Here is a tiny trained network, its code and every weight. The questions are about switching its units off for an input and a class, where a switched-off unit gives its printed mean instead of its output.

import numpy as np


def w(rows, s, z=0):
    codes = np.array(rows[::2]) - 128.0
    scale = np.full(codes.shape[1], s)
    scale[-1] = z or s
    return codes * scale


def norm(h):
    return h / np.sqrt((h * h).mean(-1, keepdims=True) + 1e-5)


def f(y):
    return np.maximum(y, 0)


def log_softmax(a):
    a = a - a.max(-1, keepdims=True)
    return a - np.log(np.exp(a).sum(-1, keepdims=True))


def net(x, mask):
    res = np.array(x, float).reshape(1, 3) / 4 @ E
    u = 0
    for l in range(3):
        y = f(norm(res) @ A[l][:, :-1].T + A[l][:, -1])
        res = res + np.where(mask[u : u + 10], y, B[l][:, -1]) @ B[l][:, :-1]
        u += 10
    return log_softmax(norm(res)[-1] @ U[:, :-1].T + U[:, -1])


A, B = {}, {}
E = w([
[130,150,208,131,242],'x0',
[175,36,94,95,165],'x1',
[253,133,45,156,152],'x2',
],0.0066)
A[0] = w([
[111,159,144,78,186,174],'L0N1',
[174,8,125,40,145,47],'L0N2',
[168,200,132,138,118,89],'L0N3',
[200,202,129,129,104,3],'L0N4',
[82,86,112,114,94,161],'L0N5',
[237,110,61,178,116,91],'L0N6',
[62,93,128,151,143,135],'L0N7',
[127,124,178,80,112,131],'L0N8',
[59,116,141,112,133,174],'L0N9',
[117,182,57,93,114,110],'L0N10',
],0.012,0.0042)
B[0] = w([
[67,79,65,147,79,198],'L0N1',
[206,254,156,83,94,209],'L0N2',
[163,101,196,65,99,171],'L0N3',
[207,113,177,114,165,166],'L0N4',
[83,50,104,90,88,188],'L0N5',
[122,17,178,129,204,254],'L0N6',
[219,57,185,141,82,176],'L0N7',
[131,107,92,186,136,168],'L0N8',
[183,103,133,110,138,204],'L0N9',
[78,166,135,82,173,171],'L0N10',
],0.0067,0.0079)
A[1] = w([
[158,79,159,117,218,145],'L1N1',
[88,173,87,112,157,33],'L1N2',
[1,114,151,122,104,134],'L1N3',
[63,199,191,144,52,66],'L1N4',
[106,119,141,131,185,45],'L1N5',
[157,129,88,110,78,72],'L1N6',
[216,138,129,156,83,200],'L1N7',
[162,106,74,178,217,98],'L1N8',
[40,176,149,175,118,254],'L1N9',
[72,158,205,194,198,158],'L1N10',
],0.0093,0.0019)
B[1] = w([
[68,124,75,66,84,255],'L1N1',
[140,195,99,98,10,128],'L1N2',
[159,40,124,121,137,206],'L1N3',
[167,176,104,45,182,181],'L1N4',
[57,155,72,193,136,151],'L1N5',
[107,205,67,254,179,151],'L1N6',
[121,69,76,98,125,181],'L1N7',
[64,60,177,134,146,184],'L1N8',
[235,47,95,58,106,170],'L1N9',
[124,66,36,90,157,182],'L1N10',
],0.0059,0.0076)
A[2] = w([
[44,56,65,152,24,125],'L2N1',
[204,98,166,126,145,152],'L2N2',
[105,148,108,142,71,49],'L2N3',
[137,90,142,201,183,46],'L2N4',
[95,39,1,67,124,251],'L2N5',
[89,96,95,78,15,215],'L2N6',
[205,188,161,30,127,101],'L2N7',
[199,122,55,225,116,248],'L2N8',
[168,65,235,122,83,152],'L2N9',
[132,136,187,63,107,165],'L2N10',
],0.0094,0.0023)
B[2] = w([
[99,125,84,146,164,176],'L2N1',
[137,126,150,151,42,162],'L2N2',
[92,114,93,49,150,130],'L2N3',
[109,89,150,153,132,134],'L2N4',
[70,254,131,157,91,252],'L2N5',
[149,89,133,129,226,187],'L2N6',
[196,216,71,185,107,159],'L2N7',
[101,125,210,187,153,135],'L2N8',
[201,128,228,124,114,172],'L2N9',
[166,124,91,159,141,155],'L2N10',
],0.0075,0.018)
U = w([
[252,169,90,87,101,130],'0',
[70,135,74,124,137,227],'1',
[175,40,183,106,119,253],'2',
[143,147,160,175,120,15],'3',
],0.014,0.0019)

Each question gives the input, the list of numbers given to net, and the class t.
The units are the neurons (one row each of A and B). Each row of codes is followed by its name. A weight is (code - 128) times the scale printed after its matrix; where a second scale follows, it is the last column's (A, B and U).
mask holds one flag per neuron, layer by layer. A switched-off neuron (its flag False) gives its mean, the last column of its row in B, instead of its output. The means were averaged over made-up inputs and are rounded, as every weight is.
A unit's drop is (log p(t) with every unit on - log p(t) with that unit switched off) / (log p(t) with every unit on - log p(t) with every unit switched off).
The circuit of an input: a set's keep is (log p(t) with only the set's units on - log p(t) with every unit switched off) / (log p(t) with every unit on - log p(t) with every unit switched off). Starting from the 12 units with the biggest drops (on a tie, the unit counted first), units are removed one at a time, each time the one whose removal leaves the highest keep (on an exact tie, the one counted first), for as long as the keep stays at least 0.8.
circuit, biggest first: the units of the circuit, biggest drop first
unit that matters most: the unit with the biggest drop
top k neurons: the k neurons with the biggest drops, biggest first
k most important neurons of layer l: the k neurons of layer l with the biggest drops, biggest first
drop when u is switched off: that unit's drop, to one decimal
input [3,-7,-6], class 0: unit that matters most	L0N6
input [-3,-6,7], class 2: top 4 neurons	[L0N6; L0N4; L0N3; L0N2]
input [8,6,-8], class 1: circuit, biggest first	[L0N1; L0N6]
input [7,4,7], class 1: circuit, biggest first	[L0N7; L1N1; L2N9]
input [6,-6,0], class 0: circuit, biggest first	[L0N6; L1N9; L0N1]
input [2,-8,-7], class 0: circuit, biggest first	[L0N6; L1N4; L1N9]
input [-4,-6,-4], class 0: top 2 neurons	[L1N4; L0N6]
input [8,-4,6], class 1: top 2 neurons	[L0N2; L1N1]
input [3,0,5], class 2: 2 most important neurons of layer 0	[L0N6; L0N4]
input [6,-1,-8], class 2: 2 most important neurons of layer 2	[L2N9; L2N7]
input [-1,1,-1], class 3: circuit, biggest first	[L1N6; L0N6; L1N1]
input [2,-7,-5], class 0: circuit, biggest first	[L0N6; L1N4; L1N9]
input [-4,-4,5], class 2: circuit, biggest first	[L0N6; L2N7]
input [0,7,-4], class 0: circuit, biggest first	[L0N2]
input [5,4,6], class 2: 3 most important neurons of layer 2	[L2N7; L2N1; L2N5]
input [3,3,6], class 2: top 2 neurons	[L0N6; L1N8]
input [6,3,5], class 1: top 2 neurons	[L1N1; L0N7]
input [3,-4,7], class 2: top 2 neurons	[L0N6; L0N2]
input [4,4,-2], class 0: 2 most important neurons of layer 0	[L0N2; L0N5]
input [-1,0,5], class 2: circuit, biggest first	[L0N6]
input [-2,-6,7], class 2: 2 most important neurons of layer 0	[L0N6; L0N4]
input [2,-3,-5], class 2: top 2 neurons	[L0N2; L2N7]
input [0,8,-3], class 0: drop when L0N2 is switched off	1.7
input [0,-5,0], class 0: drop when L0N6 is switched off	1.4
input [7,3,5], class 1: drop when L1N1 is switched off	0.3
input [5,-2,2], class 1: drop when L0N2 is switched off	0.4
input [-7,1,3], class 1: top neuron	[L0N6]
